[[125 110 115 137 114 111 134 131 136 135 138 120 111 129 143 116]
 [143 141 139 121 142 122 120 110 116 119 120 116 141 111 107 143]
 [120 118 117 132 111 125 136 135 136 135 134 131 111 135 140 113]
 [141 117 123 135 120 115 135 123 132 134 138 111 117 122 119 120]
 [130 116 121 146 116 111 143 109 145 145 146 107 117 111 127 114]
 [112 111 119 133 118 136 139 143 125 133 133 137 113 143 145 118]]
:
[[143 141 139 121 142 122 120 110 116 119 120 116 141 111 107 143]
 [120 118 117 132 111 125 136 135 136 135 134 131 111 135 140 113]
 [141 117 123 135 120 115 135 123 132 134 138 111 117 122 119 120]
 [130 116 121 146 116 111 143 109 145 145 146 107 117 111 127 114]
 [112 111 119 133 118 136 139 143 125 133 133 137 113 143 145 118]
 [125 110 115 137 114 111 134 131 136 135 138 120 111 129 143 116]]

[[134 133]
 [124 123]
 [150 148]
 [154 151]
 [112 111]
 [146 145]
 [138 137]
 [145 144]
 [116 115]]
:
[[154 151]
 [150 148]
 [146 145]
 [145 144]
 [138 137]
 [134 133]
 [124 123]
 [116 115]
 [112 111]]

[[154 126]
 [102 130]
 [147 141]]
:
[[147 141]
 [102 130]
 [154 126]]

[[119 131 125 121 132 128 113 112 139 126 136 115]
 [141 117 129 140 130 115 149 120 101 138 137 114]
 [136 125 129 135 141 121 136 111 121 142 155 110]]
:
[[119 131 125 121 132 128 113 112 139 126 136 115]
 [136 125 129 135 141 121 136 111 121 142 155 110]
 [141 117 129 140 130 115 149 120 101 138 137 114]]

[[128 127 128 128]
 [102 145 127 118]]
:
[[102 145 127 118]
 [128 127 128 128]]

[[129 119 114 132 150 118 135 123 120]
 [127 127 146 133 122 154 121 123 139]
 [113 148 133 137 132 133 130 126 110]]
:
[[113 148 133 137 132 133 130 126 110]
 [127 127 146 133 122 154 121 123 139]
 [129 119 114 132 150 118 135 123 120]]

[[116 135 143 117 114]
 [103 149 133 127 111]
 [134 124 126 146 137]]
:
[[103 149 133 127 111]
 [116 135 143 117 114]
 [134 124 126 146 137]]

[[141 101 117 145 129 140 140 141 122 103 130 140]
 [118 132 117 127 110 122 123 124 113 136 113 114]
 [140 112 115 138 130 139 140 140 125 113 132 140]
 [138 124 123 136 117 139 141 141 118 126 116 118]
 [136 118 119 137 118 138 138 135 116 117 117 124]]
:
[[118 132 117 127 110 122 123 124 113 136 113 114]
 [138 124 123 136 117 139 141 141 118 126 116 118]
 [136 118 119 137 118 138 138 135 116 117 117 124]
 [140 112 115 138 130 139 140 140 125 113 132 140]
 [141 101 117 145 129 140 140 141 122 103 130 140]]
---
[[128 130]
 [127 131]
 [128 129]
 [129 146]
 [128 107]
 [129 156]
 [128 103]
 [127 130]
 [128 132]
 [128 147]
 [128 130]
 [128 131]]
:
[[130 128]
 [131 127]
 [129 128]
 [146 129]
 [107 128]
 [156 129]
 [103 128]
 [130 127]
 [132 128]
 [147 128]
 [130 128]
 [131 128]]

[[131 138 103 117 147 124 146 139 119 132 131 139 146 126]
 [129 113 134 126 137 134 107 123 132 128 125 132 134 135]
 [119 128 140 133 132 126 133 132 135 125 110 131 113 124]
 [124 131 130 121 126 129 123 129 136 115 127 116 119 121]
 [128 141 108 128 137 124 140 139 122 129 123 138 125 132]]
:
[[126 146 139 131 132 119 139 146 124 147 117 103 138 131]
 [135 134 132 125 128 132 123 107 134 137 126 134 113 129]
 [124 113 131 110 125 135 132 133 126 132 133 140 128 119]
 [121 119 116 127 115 136 129 123 129 126 121 130 131 124]
 [132 125 138 123 129 122 139 140 124 137 128 108 141 128]]

[[113 103 132]
 [114 109 152]]
:
[[132 103 113]
 [152 109 114]]

[[135 119]
 [109 158]
 [117 136]]
:
[[119 135]
 [158 109]
 [136 117]]

[[100 139 152]
 [128 111 134]
 [133 115 122]
 [129 113 127]
 [157 124 130]]
:
[[152 139 100]
 [134 111 128]
 [122 115 133]
 [127 113 129]
 [130 124 157]]

[[112 148 121 124 139 112 112 144 126 135 121 147 145]
 [132 110 110 139 125 128 125 126 127 155 140 110 119]
 [150 134 142 115 127 131 136 136 143 131 116 144 131]]
:
[[145 147 121 135 126 144 112 112 139 124 121 148 112]
 [119 110 140 155 127 126 125 128 125 139 110 110 132]
 [131 144 116 131 143 136 136 131 127 115 142 134 150]]
